Below is a small trained network, with its code and all its weights. Each question gives an input and a class and asks what happens when units are switched off, that is, made to give their printed mean instead of their output.

import numpy as np


def w(rows, s, z=0):
    codes = np.array(rows[::2]) - 128.0
    scale = np.full(codes.shape[1], s)
    scale[-1] = z or s
    return codes * scale


def f(y):
    return y / 2 * (1 + np.tanh(0.7978845608 * (y + 0.044715 * y**3)))


def log_softmax(a):
    a = a - a.max(-1, keepdims=True)
    return a - np.log(np.exp(a).sum(-1, keepdims=True))


def net(x, mask):
    res = np.array(x, float).reshape(1, 7) / 4 @ E
    y = f(res @ A[0][:, :-1].T + A[0][:, -1])
    res = res + np.where(mask, y, B[0][:, -1]) @ B[0][:, :-1]
    return log_softmax(res[-1] @ U[:, :-1].T + U[:, -1])


A, B = {}, {}
E = w([
[112,149,128,131,125,135,150,93,132,117,92],'x0',
[147,125,103,128,147,154,119,146,121,150,145],'x1',
[57,188,126,150,99,142,106,117,233,209,152],'x2',
[188,253,126,136,185,80,107,249,177,60,39],'x3',
[246,196,221,168,121,226,98,75,164,88,178],'x4',
[129,149,110,130,134,146,138,111,128,136,115],'x5',
[118,230,100,229,132,56,161,108,42,135,202],'x6',
],0.0059)
A[0] = w([
[143,74,127,15,123,191,90,134,213,101,73,30],'N1',
[83,81,30,110,106,59,171,144,114,168,76,70],'N2',
[12,85,38,97,186,74,152,254,107,162,78,35],'N3',
[211,67,119,109,182,124,147,170,14,77,130,237],'N4',
[145,186,111,223,128,66,182,128,79,150,196,119],'N5',
[100,216,89,204,128,59,142,97,83,80,214,11],'N6',
[52,190,124,175,114,151,58,191,239,236,180,203],'N7',
[247,159,180,184,132,233,101,103,167,94,163,2],'N8',
[120,174,129,142,207,81,84,241,165,98,93,58],'N9',
[173,203,142,136,192,112,132,191,178,102,44,48],'N10',
[134,214,127,133,161,125,79,210,94,107,63,92],'N11',
],0.0056,0.0047)
B[0] = w([
[173,58,118,132,186,109,129,206,201,218,80,187],'N1',
[220,172,218,183,99,98,147,90,100,165,177,176],'N2',
[177,217,215,135,103,62,179,103,126,175,144,216],'N3',
[72,154,60,214,77,117,159,122,160,47,101,240],'N4',
[122,36,64,61,254,111,133,172,168,177,86,207],'N5',
[185,50,154,96,239,134,164,181,177,197,67,178],'N6',
[97,146,117,182,86,187,182,162,100,10,81,253],'N7',
[226,201,196,122,124,76,162,125,113,143,151,184],'N8',
[127,70,144,113,55,200,81,65,87,179,166,198],'N9',
[67,65,131,155,139,165,99,44,69,178,182,196],'N10',
[75,94,110,92,125,197,136,137,45,173,156,195],'N11',
],0.008,0.0057)
U = w([
[248,236,253,138,98,82,185,109,132,196,166,50],'0',
[169,33,89,54,210,131,143,247,213,229,37,66],'1',
[37,40,119,129,86,226,86,11,59,233,243,63],'2',
[108,176,90,126,101,124,117,169,156,117,143,254],'3',
[108,167,99,135,85,127,115,140,153,107,108,210],'4',
[70,169,91,206,76,168,191,182,156,19,46,44],'5',
[104,185,101,60,119,139,143,141,155,112,96,201],'6',
],0.007,0.0085)

Each question gives the input, the list of numbers given to net, and the class t.
The units are the neurons (one row each of A and B). Each row of codes is followed by its name. A weight is (code - 128) times the scale printed after its matrix; where a second scale follows, it is the last column's (A, B and U).
mask holds one flag per neuron, in row order. A switched-off neuron (its flag False) gives its mean, the last column of its row in B, instead of its output. The means were averaged over made-up inputs and are rounded, as every weight is.
A unit's drop is (log p(t) with every unit on - log p(t) with that unit switched off) / (log p(t) with every unit on - log p(t) with every unit switched off).
The circuit of an input: a set's keep is (log p(t) with only the set's units on - log p(t) with every unit switched off) / (log p(t) with every unit on - log p(t) with every unit switched off). Starting from all 11 units, units are removed one at a time, each time the one whose removal leaves the highest keep (on an exact tie, the one counted first), for as long as the keep stays at least 0.8.
circuit, biggest first: the units of the circuit, biggest drop first
unit that matters most: the unit with the biggest drop
top k neurons: the k neurons with the biggest drops, biggest first
drop when u is switched off: that unit's drop, to one decimal
input [2,-5,-2,7,6,4,-5], class 2: circuit, biggest first -> [N10; N11]
input [1,-2,-5,-1,7,3,-7], class 0: top 2 neurons -> [N8; N5]
input [-6,2,7,-5,3,-4,-3], class 5: unit that matters most -> N7
input [1,6,-5,-5,1,-4,-2], class 3: circuit, biggest first -> [N10; N4]
input [0,-6,-8,8,5,5,5], class 2: circuit, biggest first -> [N10; N11]
input [-7,-3,7,-4,-1,-2,8], class 1: circuit, biggest first -> [N5; N6]
input [2,2,7,-8,-8,-5,4], class 0: circuit, biggest first -> [N2; N3]
input [8,-7,3,8,6,4,4], class 2: top 3 neurons -> [N10; N11; N9]
input [2,-8,-5,8,-6,-4,8], class 1: top 3 neurons -> [N6; N5; N7]
input [-4,8,-6,-7,2,-5,2], class 3: circuit, biggest first -> [N4; N10]
input [-3,2,1,4,-7,7,6], class 0: top 2 neurons -> [N3; N2]
input [2,-5,-2,8,-5,-6,2], class 2: circuit, biggest first -> [N9; N10]
input [-4,5,-7,4,5,3,1], class 5: top 2 neurons -> [N4; N3]
input [-5,4,8,7,2,5,8], class 1: circuit, biggest first -> [N5]
input [-2,-6,7,-5,-6,8,5], class 6: top 2 neurons -> [N7; N5]
input [7,5,-7,7,4,-7,5], class 2: top 4 neurons -> [N10; N11; N9; N7]
input [-2,-5,8,-4,8,-1,-7], class 0: top 3 neurons -> [N8; N4; N5]
input [3,-4,-5,8,-1,4,0], class 2: circuit, biggest first -> [N10; N9]
input [1,-5,-5,8,-7,-8,6], class 2: top 3 neurons -> [N9; N11; N10]
input [-1,-8,2,-8,-8,-3,-6], class 0: top 2 neurons -> [N2; N3]
input [-8,-7,7,6,-8,6,-4], class 0: circuit, biggest first -> [N3]
input [-3,-3,-2,7,6,7,-4], class 2: top 4 neurons -> [N10; N11; N9; N3]
input [-3,7,8,-2,-6,8,-6], class 5: top 2 neurons -> [N7; N5]
input [-4,-7,-5,7,3,0,8], class 1: top 2 neurons -> [N6; N5]
input [-2,4,5,-7,-7,-6,7], class 0: top 2 neurons -> [N2; N3]
input [3,-3,-7,-5,4,-5,6], class 5: drop when N5 is switched off -> -0.2
input [-5,-2,-7,-4,4,0,-4], class 5: drop when N3 is switched off -> 0.1
input [2,-1,8,-7,-4,-5,5], class 5: drop when N4 is switched off -> -0.2
